Below is a small trained network, with its code and all its weights. Each question gives an input and a target symbol and asks what happens when units are switched off, that is, made to give their printed mean instead of their output.

import numpy as np


def w(rows, s, z=0):
    codes = np.array(rows[::2]) - 128.0
    scale = np.full(codes.shape[1], s)
    scale[-1] = z or s
    return codes * scale


def norm(h):
    return h / np.sqrt((h * h).mean(-1, keepdims=True) + 1e-5)


def f(y):
    return y / 2 * (1 + np.tanh(0.7978845608 * (y + 0.044715 * y**3)))


def softmax(a):
    e = np.exp(a - a.max(-1, keepdims=True))
    return e / e.sum(-1, keepdims=True)


def log_softmax(a):
    a = a - a.max(-1, keepdims=True)
    return a - np.log(np.exp(a).sum(-1, keepdims=True))


def net(x, mask):
    ids = ['ΛΞαγεζθμ'.index(c) for c in x.split()]
    T = len(ids)
    res = E[ids] + P[:T]
    r = norm(res)
    for j in range(3):
        rows = slice(4 * j, 4 * j + 4)
        q, k, v = (r @ M[0][rows].T for M in (Q, K, V))
        z = softmax(np.where(np.tri(T) > 0, q @ k.T / 4**0.5, -1e9)) @ v
        o = O[0][rows]
        res = res + np.where(mask[j], z, o[:, -1]) @ o[:, :-1]
    y = f(norm(res) @ A[0][:, :-1].T + A[0][:, -1])
    res = res + np.where(mask[3:15], y, B[0][:, -1]) @ B[0][:, :-1]
    return log_softmax(norm(res)[-1] @ U[:, :-1].T + U[:, -1])


Q, K, V, O, A, B = {}, {}, {}, {}, {}, {}
E = w([
[223,137,181],'Λ',
[201,87,93],'Ξ',
[230,150,145],'α',
[129,157,201],'γ',
[205,146,5],'ε',
[155,244,134],'ζ',
[159,247,138],'θ',
[50,79,30],'μ',
],0.012)
P = w([
[220,196,213],'0',
[174,85,173],'1',
[165,254,187],'2',
[128,65,124],'3',
[101,240,172],'4',
[84,61,90],'5',
[107,251,152],'6',
[107,39,76],'7',
],0.0056)
Q[0] = w([
[102,233,116],'H1',
[159,138,144],'H1',
[96,215,97],'H1',
[93,111,194],'H1',
[104,80,128],'H2',
[104,144,96],'H2',
[121,3,158],'H2',
[129,200,154],'H2',
[132,133,87],'H3',
[29,141,126],'H3',
[204,145,18],'H3',
[185,99,151],'H3',
],0.022)
K[0] = w([
[30,173,94],'H1',
[92,112,161],'H1',
[107,190,74],'H1',
[165,135,173],'H1',
[164,74,134],'H2',
[150,148,179],'H2',
[180,120,93],'H2',
[91,209,170],'H2',
[112,107,113],'H3',
[71,139,167],'H3',
[144,90,1],'H3',
[191,157,94],'H3',
],0.021)
V[0] = w([
[177,225,95],'H1',
[128,206,92],'H1',
[82,59,80],'H1',
[70,122,101],'H1',
[60,248,185],'H2',
[106,117,197],'H2',
[107,225,90],'H2',
[37,109,173],'H2',
[119,72,231],'H3',
[126,24,44],'H3',
[135,134,23],'H3',
[197,122,124],'H3',
],0.014)
O[0] = w([
[247,153,87,227],'H1',
[195,164,147,149],'H1',
[114,93,186,1],'H1',
[127,146,186,31],'H1',
[75,182,85,172],'H2',
[118,123,88,132],'H2',
[137,163,119,156],'H2',
[80,135,83,22],'H2',
[94,83,128,121],'H3',
[196,126,87,77],'H3',
[178,166,105,118],'H3',
[96,133,53,235],'H3',
],0.013,0.0089)
A[0] = w([
[201,167,91,216],'N1',
[173,171,222,97],'N2',
[152,95,215,255],'N3',
[144,124,154,240],'N4',
[145,137,161,80],'N5',
[97,62,203,89],'N6',
[180,209,170,200],'N7',
[159,3,78,154],'N8',
[138,107,165,84],'N9',
[161,95,157,89],'N10',
[93,147,182,185],'N11',
[178,51,192,153],'N12',
],0.018,0.004)
B[0] = w([
[127,42,152,248],'N1',
[17,148,169,137],'N2',
[78,9,111,140],'N3',
[81,108,116,141],'N4',
[73,151,95,124],'N5',
[203,102,226,136],'N6',
[85,199,240,193],'N7',
[66,197,102,193],'N8',
[145,94,86,123],'N9',
[132,104,90,133],'N10',
[170,62,200,133],'N11',
[103,110,84,152],'N12',
],0.013,0.016)
U = w([
[11,218,36,35],'Λ',
[137,91,97,254],'Ξ',
[164,142,55,26],'α',
[60,133,199,153],'γ',
[217,135,189,163],'ε',
[124,250,139,59],'ζ',
[123,235,141,72],'θ',
[170,172,132,83],'μ',
],0.012,0.0046)

Each question gives the input, a string of symbols that net reads in full, and the target symbol t.
The units are the heads (4 rows each of Q, K, V and O) and the neurons (one row each of A and B). Each row of codes is followed by its name. A weight is (code - 128) times the scale printed after its matrix; where a second scale follows, it is the last column's (O, A, B and U).
mask holds one flag per unit, heads first, then neurons. A switched-off unit (its flag False) gives its mean, the last column of its rows in O or B, instead of its output. The means were averaged over made-up inputs and are rounded, as every weight is.
A unit's drop is (log p(t) with every unit on - log p(t) with that unit switched off) / (log p(t) with every unit on - log p(t) with every unit switched off).
The circuit of an input: a set's keep is (log p(t) with only the set's units on - log p(t) with every unit switched off) / (log p(t) with every unit on - log p(t) with every unit switched off). Starting from the 12 units with the biggest drops (on a tie, the unit counted first), units are removed one at a time, each time the one whose removal leaves the highest keep (on an exact tie, the one counted first), for as long as the keep stays at least 0.8.
circuit, biggest first: the units of the circuit, biggest drop first
unit that matters most: the unit with the biggest drop
top k neurons: the k neurons with the biggest drops, biggest first
heads that matter: for each layer, one digit per head in row order, 1 if its drop is at least 0.15 and else 0, layers parted by /
drop when u is switched off: that unit's drop, to one decimal
input Λ Ξ Λ α γ Λ Λ γ, target Ξ: heads that matter : 010
input Λ α Ξ, target ε: heads that matter : 010
input Λ Λ α, target ε: circuit, biggest first : N1
input Λ Λ γ, target Λ: heads that matter : 011
input α γ α Ξ α μ Λ, target γ: heads that matter : 100
input Ξ μ Λ γ Λ θ Λ γ, target Ξ: heads that matter : 011
input α ε Ξ Λ α α Ξ, target ε: heads that matter : 000
input μ Λ Λ, target γ: heads that matter : 000
input Λ Ξ θ Λ Λ θ μ, target γ: top 2 neurons : N2, N3
input Λ α γ α γ, target Λ: heads that matter : 010
input Λ γ μ, target γ: heads that matter : 100
input γ Ξ α Λ, target Ξ: heads that matter : 010
input Λ θ α Λ ζ Λ γ Λ, target Λ: top 2 neurons : N8, N1
input ε α ζ Λ γ Λ Λ α, target ε: unit that matters most : H3
input γ μ γ, target γ: top 2 neurons : N11, N8
input Λ Λ Λ, target Ξ: top 2 neurons : N7, N8
input Ξ α Λ α μ θ, target γ: drop when H2 is switched off : -0.2
input μ Λ ε, target γ: drop when H1 is switched off : 0.9
input Λ Λ γ Λ α, target Λ: drop when H2 is switched off : 2.7
input Λ γ α, target Λ: unit that matters most : H2
